Here is a tiny trained network, its code and every weight. The questions are about switching its units off for an input and a class, where a switched-off unit gives its printed mean instead of its output.

import numpy as np


def w(rows, s, z=0):
    codes = np.array(rows[::2]) - 128.0
    scale = np.full(codes.shape[1], s)
    scale[-1] = z or s
    return codes * scale


def f(y):
    return np.maximum(y, 0)


def log_softmax(a):
    a = a - a.max(-1, keepdims=True)
    return a - np.log(np.exp(a).sum(-1, keepdims=True))


def net(x, mask):
    res = np.array(x, float).reshape(1, 6) / 4 @ E
    y = f(res @ A[0][:, :-1].T + A[0][:, -1])
    res = res + np.where(mask, y, B[0][:, -1]) @ B[0][:, :-1]
    return log_softmax(res[-1] @ U[:, :-1].T + U[:, -1])


A, B = {}, {}
E = w([
[104,168,133,26,231,83,68],'x0',
[21,159,133,199,114,117,108],'x1',
[125,253,132,85,88,125,87],'x2',
[182,118,139,186,148,61,103],'x3',
[92,155,146,197,203,155,214],'x4',
[117,168,128,84,70,75,170],'x5',
],0.0074)
A[0] = w([
[75,75,128,115,126,64,128,10],'n1',
[148,151,128,85,130,155,99,4],'n2',
[150,119,139,113,92,152,112,55],'n3',
[201,66,127,85,117,209,168,120],'n4',
[153,175,119,65,107,126,39,119],'n5',
[139,142,132,101,140,130,93,82],'n6',
[80,159,133,215,194,147,89,142],'n7',
[131,127,126,126,196,128,110,45],'n8',
[159,121,138,139,121,137,123,8],'n9',
[139,149,127,183,2,124,114,99],'n10',
[108,73,125,161,111,153,91,141],'n11',
[139,115,134,152,97,134,99,7],'n12',
[147,170,138,71,112,124,54,93],'n13',
[133,139,121,144,82,124,127,193],'n14',
[214,87,128,192,147,90,85,172],'n15',
[95,46,123,173,105,174,64,137],'n16',
[106,140,130,101,134,162,157,26],'n17',
[119,126,134,105,150,103,117,112],'n18',
[95,155,129,199,181,141,99,103],'n19',
[134,136,128,106,189,125,147,25],'n20',
[194,106,133,173,142,107,111,147],'n21',
],0.019,0.0025)
B[0] = w([
[157,121,114,71,168,96,123,157],'n1',
[137,163,83,114,115,71,108,176],'n2',
[134,142,129,102,149,166,141,163],'n3',
[228,119,73,172,216,182,118,239],'n4',
[164,188,50,7,193,169,122,251],'n5',
[125,147,125,109,84,65,183,170],'n6',
[159,149,107,191,140,230,138,210],'n7',
[66,125,153,119,76,123,131,172],'n8',
[133,130,121,146,150,143,137,143],'n9',
[85,234,162,207,39,181,129,246],'n10',
[107,50,135,101,130,185,118,173],'n11',
[135,158,119,148,125,152,150,150],'n12',
[157,171,57,20,174,155,146,232],'n13',
[116,153,149,179,94,129,113,179],'n14',
[217,119,107,187,188,28,153,217],'n15',
[62,6,154,105,134,162,130,194],'n16',
[159,178,132,147,115,104,106,159],'n17',
[104,106,125,91,111,135,117,163],'n18',
[166,142,116,164,127,219,116,190],'n19',
[85,109,133,98,94,205,123,172],'n20',
[189,110,132,173,175,88,97,190],'n21',
],0.024,0.013)
U = w([
[32,135,184,125,74,187,133,32],'0',
[166,41,136,119,198,105,131,164],'1',
[90,171,221,182,64,66,154,53],'2',
[165,180,115,166,141,180,148,253],'3',
[138,170,98,2,163,65,137,111],'4',
],0.0068,0.002)

Each question gives the input, the list of numbers given to net, and the class t.
The units are the neurons (one row each of A and B). Each row of codes is followed by its name. A weight is (code - 128) times the scale printed after its matrix; where a second scale follows, it is the last column's (A, B and U).
mask holds one flag per neuron, in row order. A switched-off neuron (its flag False) gives its mean, the last column of its row in B, instead of its output. The means were averaged over made-up inputs and are rounded, as every weight is.
A unit's drop is (log p(t) with every unit on - log p(t) with that unit switched off) / (log p(t) with every unit on - log p(t) with every unit switched off).
The circuit of an input: a set's keep is (log p(t) with only the set's units on - log p(t) with every unit switched off) / (log p(t) with every unit on - log p(t) with every unit switched off). Starting from the 12 units with the biggest drops (on a tie, the unit counted first), units are removed one at a time, each time the one whose removal leaves the highest keep (on an exact tie, the one counted first), for as long as the keep stays at least 0.8.
circuit, biggest first: the units of the circuit, biggest drop first
unit that matters most: the unit with the biggest drop
top k neurons: the k neurons with the biggest drops, biggest first
drop of u: that unit's drop, to one decimal
input [-1,6,1,-2,-3,7], class 0: unit that matters most	n4
input [-2,5,0,4,-5,6], class 0: top 3 neurons	n4, n10, n15
input [0,7,-4,0,-8,8], class 0: top 2 neurons	n10, n4
input [-3,-5,5,-7,-1,1], class 4: top 3 neurons	n7, n5, n19
input [-3,1,2,-6,-1,-8], class 0: circuit, biggest first	n16, n15
input [-2,-1,-7,-8,4,5], class 1: top 2 neurons	n10, n7
input [-5,-2,-3,-6,5,-4], class 1: circuit, biggest first	n10, n16
input [-8,3,-6,4,1,-4], class 1: top 4 neurons	n16, n15, n11, n21
input [-3,-1,-4,-2,-6,-7], class 1: drop of n3	0.0
input [6,4,-5,1,-3,-5], class 1: drop of n10	0.6
input [0,2,3,1,3,7], class 2: drop of n5	0.2
input [-4,-6,-2,-5,2,-3], class 1: drop of n10	0.3
